Here is a tiny trained network, its code and every weight. The questions are about switching its units off for an input and a class, where a switched-off unit gives its printed mean instead of its output.

import numpy as np


def w(rows, s, z=0):
    codes = np.array(rows[::2]) - 128.0
    scale = np.full(codes.shape[1], s)
    scale[-1] = z or s
    return codes * scale


def f(y):
    return np.maximum(y, 0)


def log_softmax(a):
    a = a - a.max(-1, keepdims=True)
    return a - np.log(np.exp(a).sum(-1, keepdims=True))


def net(x, mask):
    res = np.array(x, float).reshape(1, 3) / 4 @ E
    y = f(res @ A[0][:, :-1].T + A[0][:, -1])
    res = res + np.where(mask, y, B[0][:, -1]) @ B[0][:, :-1]
    return log_softmax(res[-1] @ U[:, :-1].T + U[:, -1])


A, B = {}, {}
E = w([
[143,61,255,75,103,228,111],'x0',
[127,240,197,53,87,100,173],'x1',
[199,146,159,213,14,95,50],'x2',
],0.0076)
A[0] = w([
[132,248,177,68,82,92,170,100],'neuron 0',
[89,118,114,69,227,125,160,106],'neuron 1',
[132,134,138,143,72,97,74,105],'neuron 2',
[159,131,125,151,90,140,105,115],'neuron 3',
[126,123,149,176,46,96,117,97],'neuron 4',
[135,181,80,156,148,88,128,94],'neuron 5',
[147,158,138,182,57,114,75,104],'neuron 6',
[105,187,39,167,146,67,147,111],'neuron 7',
[134,157,102,136,139,119,126,100],'neuron 8',
[120,87,116,136,132,122,114,218],'neuron 9',
[124,80,203,117,97,188,141,134],'neuron 10',
[117,141,105,73,205,147,154,96],'neuron 11',
[139,27,82,186,141,135,108,79],'neuron 12',
[133,81,97,164,150,131,126,94],'neuron 13',
[132,96,182,107,116,187,102,83],'neuron 14',
[139,146,121,132,137,132,135,253],'neuron 15',
[125,143,90,137,101,121,138,132],'neuron 16',
],0.012,0.0079)
B[0] = w([
[90,105,93,186,180,215,30,238],'neuron 0',
[161,149,102,164,116,145,217,241],'neuron 1',
[142,133,114,141,130,146,188,188],'neuron 2',
[131,131,103,136,149,119,175,173],'neuron 3',
[135,126,108,137,141,143,205,195],'neuron 4',
[156,102,157,73,164,108,128,198],'neuron 5',
[142,139,104,130,123,148,217,218],'neuron 6',
[157,80,188,44,154,106,110,254],'neuron 7',
[128,98,131,104,144,123,138,153],'neuron 8',
[95,167,122,164,66,105,81,212],'neuron 9',
[149,102,155,67,146,68,120,230],'neuron 10',
[155,124,102,149,122,148,203,212],'neuron 11',
[104,122,114,146,196,223,82,216],'neuron 12',
[124,130,129,135,170,175,87,176],'neuron 13',
[159,107,136,62,177,97,127,195],'neuron 14',
[85,191,147,173,1,39,95,231],'neuron 15',
[135,127,133,103,132,108,128,166],'neuron 16',
],0.019,0.0096)
U = w([
[133,152,101,165,110,148,241,56],'0',
[133,86,169,46,150,74,103,106],'1',
[72,130,112,177,159,205,52,136],'2',
[68,198,141,172,9,65,95,255],'3',
],0.011,0.0029)

Each question gives the input, the list of numbers given to net, and the class t.
The units are the neurons (one row each of A and B). Each row of codes is followed by its name. A weight is (code - 128) times the scale printed after its matrix; where a second scale follows, it is the last column's (A, B and U).
mask holds one flag per neuron, in row order. A switched-off neuron (its flag False) gives its mean, the last column of its row in B, instead of its output. The means were averaged over made-up inputs and are rounded, as every weight is.
A unit's drop is (log p(t) with every unit on - log p(t) with that unit switched off) / (log p(t) with every unit on - log p(t) with every unit switched off).
The circuit of an input: a set's keep is (log p(t) with only the set's units on - log p(t) with every unit switched off) / (log p(t) with every unit on - log p(t) with every unit switched off). Starting from the 12 units with the biggest drops (on a tie, the unit counted first), units are removed one at a time, each time the one whose removal leaves the highest keep (on an exact tie, the one counted first), for as long as the keep stays at least 0.8.
circuit, biggest first: the units of the circuit, biggest drop first
unit that matters most: the unit with the biggest drop
k most important neurons: the k neurons with the biggest drops, biggest first
drop of u: that unit's drop, to one decimal
input [3,-3,-2], class 3: unit that matters most => neuron 7
input [1,6,5], class 2: 2 most important neurons => (neuron 0; neuron 1)
input [8,8,-8], class 0: 2 most important neurons => (neuron 1; neuron 11)
input [3,0,-2], class 3: 2 most important neurons => (neuron 7; neuron 5)
input [7,4,-8], class 0: 3 most important neurons => (neuron 1; neuron 11; neuron 7)
input [-8,-6,7], class 1: 3 most important neurons => (neuron 7; neuron 5; neuron 1)
input [5,-6,-7], class 0: 2 most important neurons => (neuron 1; neuron 0)
input [-7,-8,3], class 2: 3 most important neurons => (neuron 12; neuron 10; neuron 13)
input [3,-4,-1], class 2: 3 most important neurons => (neuron 7; neuron 12; neuron 5)
input [-7,7,8], class 0: 2 most important neurons => (neuron 6; neuron 4)
input [8,-6,6], class 1: 2 most important neurons => (neuron 10; neuron 14)
input [-5,-6,-4], class 2: 4 most important neurons => (neuron 12; neuron 10; neuron 13; neuron 14)
input [3,-3,0], class 3: 4 most important neurons => (neuron 7; neuron 0; neuron 5; neuron 9)
input [-8,-4,-1], class 1: most important neuron => (neuron 7)
input [6,-2,7], class 0: 4 most important neurons => (neuron 6; neuron 7; neuron 4; neuron 2)
input [-6,2,-2], class 1: drop of neuron 7 => 0.3
input [-6,0,-2], class 1: drop of neuron 7 => 0.4
input [5,-4,8], class 0: drop of neuron 4 => 0.0
input [4,8,-6], class 2: drop of neuron 6 => 0.1
input [8,-5,-8], class 0: circuit, biggest first => (neuron 1)
